Here is a tiny trained network, its code and every weight. The questions are about switching its units off for an input and a class, where a switched-off unit gives its printed mean instead of its output.

import numpy as np


def w(rows, s, z=0):
    codes = np.array(rows[::2]) - 128.0
    scale = np.full(codes.shape[1], s)
    scale[-1] = z or s
    return codes * scale


def norm(h):
    return h / np.sqrt((h * h).mean(-1, keepdims=True) + 1e-5)


def f(y):
    return y / 2 * (1 + np.tanh(0.7978845608 * (y + 0.044715 * y**3)))


def log_softmax(a):
    a = a - a.max(-1, keepdims=True)
    return a - np.log(np.exp(a).sum(-1, keepdims=True))


def net(x, mask):
    res = np.array(x, float).reshape(1, 5) / 4 @ E
    u = 0
    for l in range(2):
        y = f(norm(res) @ A[l][:, :-1].T + A[l][:, -1])
        res = res + np.where(mask[u : u + 8], y, B[l][:, -1]) @ B[l][:, :-1]
        u += 8
    return log_softmax(norm(res)[-1] @ U[:, :-1].T + U[:, -1])


A, B = {}, {}
E = w([
[125,127,128,129,126,128,130,130],'x0',
[123,145,181,235,87,107,59,53],'x1',
[68,223,134,164,180,81,116,203],'x2',
[167,50,58,201,255,90,109,123],'x3',
[124,131,124,126,130,128,126,124],'x4',
],0.0023)
A[0] = w([
[124,94,75,48,143,102,194,198,16],'0.n1',
[125,93,84,40,150,87,200,188,4],'0.n2',
[252,44,135,99,72,170,184,31,80],'0.n3',
[99,234,144,167,168,49,150,191,17],'0.n4',
[110,229,149,166,173,57,152,190,37],'0.n5',
[116,146,140,115,115,158,119,125,103],'0.n6',
[88,233,145,170,183,62,161,188,60],'0.n7',
[117,117,116,120,125,127,140,142,93],'0.n8',
],0.0027)
B[0] = w([
[162,169,159,183,159,207,112,99,135],'0.n1',
[160,159,169,194,158,215,116,107,124],'0.n2',
[2,80,85,135,111,163,34,166,254],'0.n3',
[76,79,96,122,95,179,58,133,140],'0.n4',
[81,81,105,136,100,165,79,148,147],'0.n5',
[135,126,119,114,131,110,131,119,105],'0.n6',
[80,79,105,122,116,156,52,145,194],'0.n7',
[126,141,129,143,135,148,132,104,84],'0.n8',
],0.0037,0.00089)
A[1] = w([
[193,23,135,102,83,183,152,41,68],'1.n1',
[130,129,67,34,178,164,253,214,39],'1.n2',
[189,30,108,113,66,197,136,34,3],'1.n3',
[196,50,56,190,249,69,99,137,129],'1.n4',
[108,209,193,46,21,153,153,130,61],'1.n5',
[96,208,202,65,24,172,127,146,76],'1.n6',
[124,165,195,253,76,42,66,17,98],'1.n7',
[73,243,135,178,180,97,106,207,62],'1.n8',
],0.0031,0.0011)
B[1] = w([
[57,161,109,134,151,112,75,220,156],'1.n1',
[190,180,220,222,127,186,42,83,200],'1.n2',
[59,159,107,117,165,119,75,210,150],'1.n3',
[109,172,167,92,13,61,212,71,253],'1.n4',
[146,105,101,174,160,59,161,96,222],'1.n5',
[147,78,86,165,168,56,167,84,228],'1.n6',
[210,167,142,72,210,249,163,188,222],'1.n7',
[105,2,78,46,82,174,84,127,169],'1.n8',
],0.0041,0.0028)
U = w([
[137,128,125,133,102,11,211,75,232],'0',
[46,85,89,101,115,145,45,186,109],'1',
[221,182,180,143,169,232,129,130,11],'2',
],0.011,0.0011)

Each question gives the input, the list of numbers given to net, and the class t.
The units are the neurons (one row each of A and B). Each row of codes is followed by its name. A weight is (code - 128) times the scale printed after its matrix; where a second scale follows, it is the last column's (A, B and U).
mask holds one flag per neuron, layer by layer. A switched-off neuron (its flag False) gives its mean, the last column of its row in B, instead of its output. The means were averaged over made-up inputs and are rounded, as every weight is.
A unit's drop is (log p(t) with every unit on - log p(t) with that unit switched off) / (log p(t) with every unit on - log p(t) with every unit switched off).
most important unit: the unit with the biggest drop
k most important neurons: the k neurons with the biggest drops, biggest first
k most important neurons of layer l: the k neurons of layer l with the biggest drops, biggest first
drop when u is switched off: that unit's drop, to one decimal
input [-3,6,-4,2,-2], class 2: most important unit => 1.n7
input [-5,-5,-8,6,6], class 1: 2 most important neurons => [0.n3, 1.n1]
input [2,-4,-1,3,-6], class 2: 3 most important neurons => [1.n2, 1.n6, 1.n5]
input [-4,-7,-5,-3,-8], class 2: 2 most important neurons of layer 1 => [1.n2, 1.n8]
input [7,6,-3,5,0], class 2: 2 most important neurons => [1.n7, 1.n6]
input [7,4,8,6,-1], class 1: 3 most important neurons => [1.n8, 1.n6, 1.n5]
input [8,3,2,-1,3], class 2: 2 most important neurons => [1.n7, 0.n3]
input [7,6,-1,4,6], class 2: 3 most important neurons => [1.n7, 1.n6, 1.n5]
input [-1,8,-2,4,6], class 2: drop when 1.n7 is switched off => 2.4
input [1,2,2,0,-4], class 1: drop when 0.n7 is switched off => 0.1
input [0,-7,-2,-1,-1], class 2: drop when 0.n8 is switched off => 0.0
input [5,-5,-3,3,-6], class 2: drop when 1.n2 is switched off => 0.3
